Below are the code and all the weights of a small trained network. Each question names an input and a class and asks about switching units off, where a switched-off unit gives its printed mean instead of its output.

import numpy as np


def w(rows, s, z=0):
    codes = np.array(rows[::2]) - 128.0
    scale = np.full(codes.shape[1], s)
    scale[-1] = z or s
    return codes * scale


def f(y):
    return y / 2 * (1 + np.tanh(0.7978845608 * (y + 0.044715 * y**3)))


def log_softmax(a):
    a = a - a.max(-1, keepdims=True)
    return a - np.log(np.exp(a).sum(-1, keepdims=True))


def net(x, mask):
    res = np.array(x, float).reshape(1, 3) / 4 @ E
    y = f(res @ A[0][:, :-1].T + A[0][:, -1])
    res = res + np.where(mask, y, B[0][:, -1]) @ B[0][:, :-1]
    return log_softmax(res[-1] @ U[:, :-1].T + U[:, -1])


A, B = {}, {}
E = w([
[56,141,194,64,82,250],'x0',
[151,229,168,146,59,126],'x1',
[220,155,94,82,164,193],'x2',
],0.015)
A[0] = w([
[93,75,77,190,86,109,237],'n0',
[109,87,127,204,87,63,194],'n1',
[128,33,117,146,145,116,200],'n2',
[97,26,135,156,141,129,188],'n3',
[29,105,159,139,59,78,194],'n4',
[137,78,38,144,210,77,208],'n5',
[66,115,97,102,190,159,148],'n6',
[105,47,90,199,158,18,242],'n7',
[130,153,82,250,122,52,227],'n8',
[92,62,73,140,167,146,254],'n9',
[63,57,131,150,118,109,180],'n10',
[185,153,143,164,115,59,183],'n11',
[169,152,65,112,157,87,134],'n12',
[105,62,85,91,155,144,250],'n13',
[144,182,145,139,88,131,165],'n14',
],0.014,0.0058)
B[0] = w([
[141,113,148,184,83,158,186],'n0',
[62,145,202,230,76,190,204],'n1',
[144,50,127,177,86,159,185],'n2',
[154,74,134,64,50,168,185],'n3',
[85,138,250,91,143,34,216],'n4',
[161,121,53,164,78,143,226],'n5',
[177,79,111,49,212,150,170],'n6',
[112,107,107,192,86,177,251],'n7',
[127,181,146,198,183,189,235],'n8',
[163,55,84,78,83,138,193],'n9',
[96,97,209,41,10,139,187],'n10',
[132,192,111,174,206,172,196],'n11',
[187,194,26,108,107,76,183],'n12',
[162,1,85,43,169,158,190],'n13',
[123,205,170,154,59,123,173],'n14',
],0.0087,0.025)
U = w([
[166,119,138,113,26,202,253],'0',
[206,77,29,131,120,88,111],'1',
[90,141,161,196,150,116,81],'2',
[187,198,76,124,162,95,51],'3',
[145,51,179,41,72,82,58],'4',
[160,64,101,58,212,165,144],'5',
[78,160,183,87,120,1,91],'6',
],0.011,0.0048)

Each question gives the input, the list of numbers given to net, and the class t.
The units are the neurons (one row each of A and B). Each row of codes is followed by its name. A weight is (code - 128) times the scale printed after its matrix; where a second scale follows, it is the last column's (A, B and U).
mask holds one flag per neuron, in row order. A switched-off neuron (its flag False) gives its mean, the last column of its row in B, instead of its output. The means were averaged over made-up inputs and are rounded, as every weight is.
A unit's drop is (log p(t) with every unit on - log p(t) with that unit switched off) / (log p(t) with every unit on - log p(t) with every unit switched off).
The circuit of an input: a set's keep is (log p(t) with only the set's units on - log p(t) with every unit switched off) / (log p(t) with every unit on - log p(t) with every unit switched off). Starting from the 12 units with the biggest drops (on a tie, the unit counted first), units are removed one at a time, each time the one whose removal leaves the highest keep (on an exact tie, the one counted first), for as long as the keep stays at least 0.8.
circuit, biggest first: the units of the circuit, biggest drop first
most important unit: the unit with the biggest drop
k most important neurons: the k neurons with the biggest drops, biggest first
drop of u: that unit's drop, to one decimal
input [-7,8,0], class 2: most important unit => n1
input [1,-3,-8], class 4: 2 most important neurons => (n4 n10)
input [1,-3,0], class 4: 2 most important neurons => (n8 n11)
input [-6,0,8], class 1: 2 most important neurons => (n5 n4)
input [1,7,-6], class 6: 2 most important neurons => (n4 n7)
input [-8,1,-1], class 2: 3 most important neurons => (n8 n11 n1)
input [-7,-7,-1], class 0: 2 most important neurons => (n1 n7)
input [1,6,-7], class 6: 2 most important neurons => (n4 n7)
input [1,-8,-4], class 4: 2 most important neurons => (n13 n8)
input [8,-1,-6], class 4: drop of n4 => 0.0
input [2,6,-8], class 6: drop of n4 => 0.3
input [-6,5,1], class 3: 2 most important neurons => (n12 n4)
input [3,2,-7], class 6: drop of n4 => 0.2
input [6,-8,2], class 5: circuit, biggest first => (n6)
input [0,-8,3], class 1: drop of n5 => 0.5
